Below is a small trained network, with its code and all its weights. Each question gives an input and a target symbol and asks what happens when units are switched off, that is, made to give their printed mean instead of their output.

import numpy as np


def w(rows, s, z=0):
    codes = np.array(rows[::2]) - 128.0
    scale = np.full(codes.shape[1], s)
    scale[-1] = z or s
    return codes * scale


def f(y):
    return y / 2 * (1 + np.tanh(0.7978845608 * (y + 0.044715 * y**3)))


def softmax(a):
    e = np.exp(a - a.max(-1, keepdims=True))
    return e / e.sum(-1, keepdims=True)


def log_softmax(a):
    a = a - a.max(-1, keepdims=True)
    return a - np.log(np.exp(a).sum(-1, keepdims=True))


def net(x, mask):
    ids = ['αβζηλφψω'.index(c) for c in x.split()]
    T = len(ids)
    res = E[ids] + P[:T]
    u = 0
    for l in range(2):
        r = res
        for j in range(2):
            rows = slice(4 * j, 4 * j + 4)
            q, k, v = (r @ M[l][rows].T for M in (Q, K, V))
            z = softmax(np.where(np.tri(T) > 0, q @ k.T / 4**0.5, -1e9)) @ v
            o = O[l][rows]
            res = res + np.where(mask[u + j], z, o[:, -1]) @ o[:, :-1]
        u += 2
        y = f(res @ A[l][:, :-1].T + A[l][:, -1])
        res = res + np.where(mask[u : u + 12], y, B[l][:, -1]) @ B[l][:, :-1]
        u += 12
    return log_softmax(res[-1] @ U[:, :-1].T + U[:, -1])


Q, K, V, O, A, B = {}, {}, {}, {}, {}, {}
E = w([
[31,50,86,110,111],'α',
[2,52,82,60,153],'β',
[33,2,40,119,87],'ζ',
[32,227,126,127,123],'η',
[142,110,112,122,22],'λ',
[17,122,140,50,155],'φ',
[29,179,90,178,103],'ψ',
[85,167,166,18,131],'ω',
],0.008)
P = w([
[149,96,225,163,122],'0',
[171,127,127,134,145],'1',
[114,164,135,127,41],'2',
[117,76,201,94,136],'3',
[185,136,98,127,155],'4',
[105,175,128,118,29],'5',
[115,75,197,95,141],'6',
[199,141,78,120,160],'7',
[97,182,117,108,18],'8',
[113,72,200,91,145],'9',
[210,143,62,114,163],'10',
[89,190,113,101,6],'11',
],0.014)
Q[0] = w([
[94,24,220,84,206],'0.h0',
[97,150,31,185,235],'0.h0',
[142,145,80,4,120],'0.h0',
[220,35,96,136,149],'0.h0',
[121,169,140,186,119],'0.h1',
[100,125,159,133,118],'0.h1',
[137,45,151,64,119],'0.h1',
[155,23,65,12,165],'0.h1',
],0.037)
K[0] = w([
[142,148,201,206,109],'0.h0',
[254,146,103,81,132],'0.h0',
[176,128,50,205,177],'0.h0',
[132,207,115,127,188],'0.h0',
[153,136,90,116,132],'0.h1',
[115,125,131,118,110],'0.h1',
[102,122,189,170,111],'0.h1',
[125,97,230,176,136],'0.h1',
],0.044)
V[0] = w([
[199,138,134,140,105],'0.h0',
[221,80,144,26,54],'0.h0',
[215,31,107,69,40],'0.h0',
[255,236,217,47,121],'0.h0',
[116,164,35,70,82],'0.h1',
[135,126,107,114,126],'0.h1',
[147,75,222,192,162],'0.h1',
[95,179,91,67,74],'0.h1',
],0.0034)
O[0] = w([
[133,135,86,134,123,92],'0.h0',
[78,172,107,154,98,152],'0.h0',
[109,160,81,101,68,188],'0.h0',
[68,172,112,254,171,3],'0.h0',
[170,75,165,41,125,51],'0.h1',
[137,115,133,109,136,108],'0.h1',
[83,181,88,214,122,216],'0.h1',
[151,101,137,86,105,100],'0.h1',
],0.0047,0.0026)
A[0] = w([
[100,185,171,101,197,99],'0.n0',
[107,173,87,130,157,57],'0.n1',
[193,96,154,115,143,75],'0.n2',
[212,65,154,58,133,25],'0.n3',
[228,179,192,159,154,86],'0.n4',
[167,186,207,127,80,6],'0.n5',
[170,220,155,95,157,53],'0.n6',
[185,69,186,248,185,13],'0.n7',
[159,55,154,151,187,1],'0.n8',
[160,42,107,156,150,98],'0.n9',
[185,105,146,197,250,100],'0.n10',
[158,123,161,149,49,16],'0.n11',
],0.012,0.0091)
B[0] = w([
[163,132,124,147,85,146],'0.n0',
[124,92,134,138,158,34],'0.n1',
[79,151,102,73,126,12],'0.n2',
[95,146,124,159,126,34],'0.n3',
[145,194,178,110,114,87],'0.n4',
[170,182,143,138,158,92],'0.n5',
[165,124,111,143,69,99],'0.n6',
[68,44,68,179,98,91],'0.n7',
[3,107,82,71,107,51],'0.n8',
[161,167,153,113,93,195],'0.n9',
[104,214,153,87,137,84],'0.n10',
[139,118,108,160,96,78],'0.n11',
],0.028,0.0011)
Q[1] = w([
[128,192,100,205,141],'1.h0',
[83,199,50,154,52],'1.h0',
[159,132,183,2,115],'1.h0',
[195,58,137,33,178],'1.h0',
[130,111,167,168,126],'1.h1',
[116,123,128,98,130],'1.h1',
[84,104,171,99,133],'1.h1',
[88,170,68,84,118],'1.h1',
],0.032)
K[1] = w([
[109,115,62,162,189],'1.h0',
[114,157,2,94,81],'1.h0',
[100,61,221,91,39],'1.h0',
[154,26,244,90,107],'1.h0',
[114,110,152,147,137],'1.h1',
[124,128,139,120,105],'1.h1',
[82,124,183,123,56],'1.h1',
[111,159,70,65,78],'1.h1',
],0.029)
V[1] = w([
[128,110,107,122,151],'1.h0',
[112,142,155,148,108],'1.h0',
[133,121,145,98,114],'1.h0',
[87,128,182,146,93],'1.h0',
[57,83,139,102,249],'1.h1',
[140,141,122,184,62],'1.h1',
[146,165,134,65,153],'1.h1',
[159,51,123,78,135],'1.h1',
],0.013)
O[1] = w([
[98,170,120,112,128,94],'1.h0',
[166,79,136,113,139,170],'1.h0',
[134,80,108,157,125,170],'1.h0',
[189,46,114,89,152,235],'1.h0',
[136,155,146,81,17,1],'1.h1',
[108,172,70,125,165,212],'1.h1',
[152,97,222,197,144,75],'1.h1',
[150,1,131,78,133,123],'1.h1',
],0.0091,0.0069)
A[1] = w([
[93,132,85,150,110,108],'1.n0',
[93,94,170,121,83,25],'1.n1',
[156,176,180,107,187,5],'1.n2',
[97,121,89,101,90,56],'1.n3',
[196,148,124,118,28,161],'1.n4',
[120,97,163,142,28,170],'1.n5',
[121,149,155,139,170,169],'1.n6',
[62,133,139,114,99,76],'1.n7',
[111,152,116,114,149,208],'1.n8',
[168,137,122,115,5,62],'1.n9',
[177,181,166,85,170,109],'1.n10',
[117,179,159,133,173,87],'1.n11',
],0.027,0.015)
B[1] = w([
[125,144,165,93,85,205],'1.n0',
[21,20,136,78,17,155],'1.n1',
[186,114,199,76,33,166],'1.n2',
[53,106,38,156,158,207],'1.n3',
[72,158,92,37,87,225],'1.n4',
[171,212,140,97,199,225],'1.n5',
[26,137,177,134,109,214],'1.n6',
[195,73,151,129,122,149],'1.n7',
[182,132,162,157,99,255],'1.n8',
[185,70,175,235,150,196],'1.n9',
[58,122,121,141,211,191],'1.n10',
[179,131,3,161,160,194],'1.n11',
],0.031,0.0097)
U = w([
[70,57,195,137,118,108],'α',
[92,77,167,75,73,81],'β',
[135,96,200,133,36,147],'ζ',
[132,134,152,101,106,117],'η',
[92,62,119,111,36,119],'λ',
[112,127,136,174,111,134],'φ',
[164,2,159,122,123,252],'ψ',
[73,70,111,99,151,1],'ω',
],0.0058,0.0074)

Each question gives the input, a string of symbols that net reads in full, and the target symbol t.
The units are the heads (4 rows each of Q, K, V and O) and the neurons (one row each of A and B). Each row of codes is followed by its name. A weight is (code - 128) times the scale printed after its matrix; where a second scale follows, it is the last column's (O, A, B and U).
mask holds one flag per unit, layer by layer, with each layer's heads first. A switched-off unit (its flag False) gives its mean, the last column of its rows in O or B, instead of its output. The means were averaged over made-up inputs and are rounded, as every weight is.
A unit's drop is (log p(t) with every unit on - log p(t) with that unit switched off) / (log p(t) with every unit on - log p(t) with every unit switched off).
unit that matters most: the unit with the biggest drop
k most important neurons: the k neurons with the biggest drops, biggest first
top k neurons in layer l: the k neurons of layer l with the biggest drops, biggest first
which heads matter: for each layer, one digit per head in row order, 1 if its drop is at least 0.15 and else 0, layers parted by /
input ζ ζ η ω, target ψ: unit that matters most	0.n9
input φ ζ ζ η ψ, target ψ: 2 most important neurons	(1.n4 1.n6)
input φ η ω α η η η η, target α: top 2 neurons in layer 1	(1.n10 1.n6)
input ω λ ζ β, target α: which heads matter	00 / 11
input ζ η η ω λ ζ η ζ φ η ψ, target ψ: which heads matter	01 / 00
input η β β ω η, target η: top 2 neurons in layer 0	(0.n6 0.n5)
input β ω β φ ω α η, target β: which heads matter	00 / 01
input ζ β ψ ζ β λ, target η: 4 most important neurons	(1.n5 1.n4 1.n9 0.n11)
input ζ β ζ λ ψ ζ ω ζ, target ω: which heads matter	10 / 00
input ζ ζ β ω ζ ζ ω η β η, target ψ: which heads matter	00 / 01
input ω η η η, target α: which heads matter	01 / 11
input ω ζ φ ζ ζ β ψ, target α: which heads matter	01 / 11
input α ω ζ β β λ λ ζ α ζ, target ω: 4 most important neurons	(1.n4 1.n3 1.n5 0.n7)
input β β ζ η α, target η: which heads matter	00 / 01
input ζ ω φ ζ η η ψ η ζ ψ β, target α: 3 most important neurons	(0.n10 1.n10 1.n6)
input ω λ η β η ζ η η ω, target α: unit that matters most	1.h1
input η ζ ζ ω ζ η ω η β ζ, target φ: which heads matter	10 / 01
input η ζ ω ζ β ψ η η ζ ζ λ, target α: which heads matter	10 / 00
input ψ ζ ω β φ, target ψ: 3 most important neurons	(0.n9 1.n4 1.n6)
input ψ ψ β β φ, target ω: which heads matter	10 / 01
input ζ ζ β ω β β, target ψ: top 3 neurons in layer 1	(1.n7 1.n9 1.n6)
input φ ω η η η ζ α ω β η ζ, target φ: unit that matters most	0.h0
input β λ ζ ω β φ ζ ζ φ β, target β: 3 most important neurons	(1.n1 1.n5 1.n4)
input ζ ζ ζ ω η ζ β ω β φ ψ η, target φ: top 2 neurons in layer 1	(1.n11 1.n10)
input η ζ ζ η ζ ζ ψ, target φ: which heads matter	11 / 01
input η φ α η ζ ω λ, target φ: which heads matter	10 / 01
input ζ ζ λ, target η: unit that matters most	0.n11
input ζ β ζ ζ β, target η: top 3 neurons in layer 1	(1.n5 1.n1 1.n3)
input β η λ α β β α, target β: 2 most important neurons	(1.n1 1.n4)
input η ψ ψ ζ ω, target ω: top 3 neurons in layer 1	(1.n10 1.n4 1.n8)
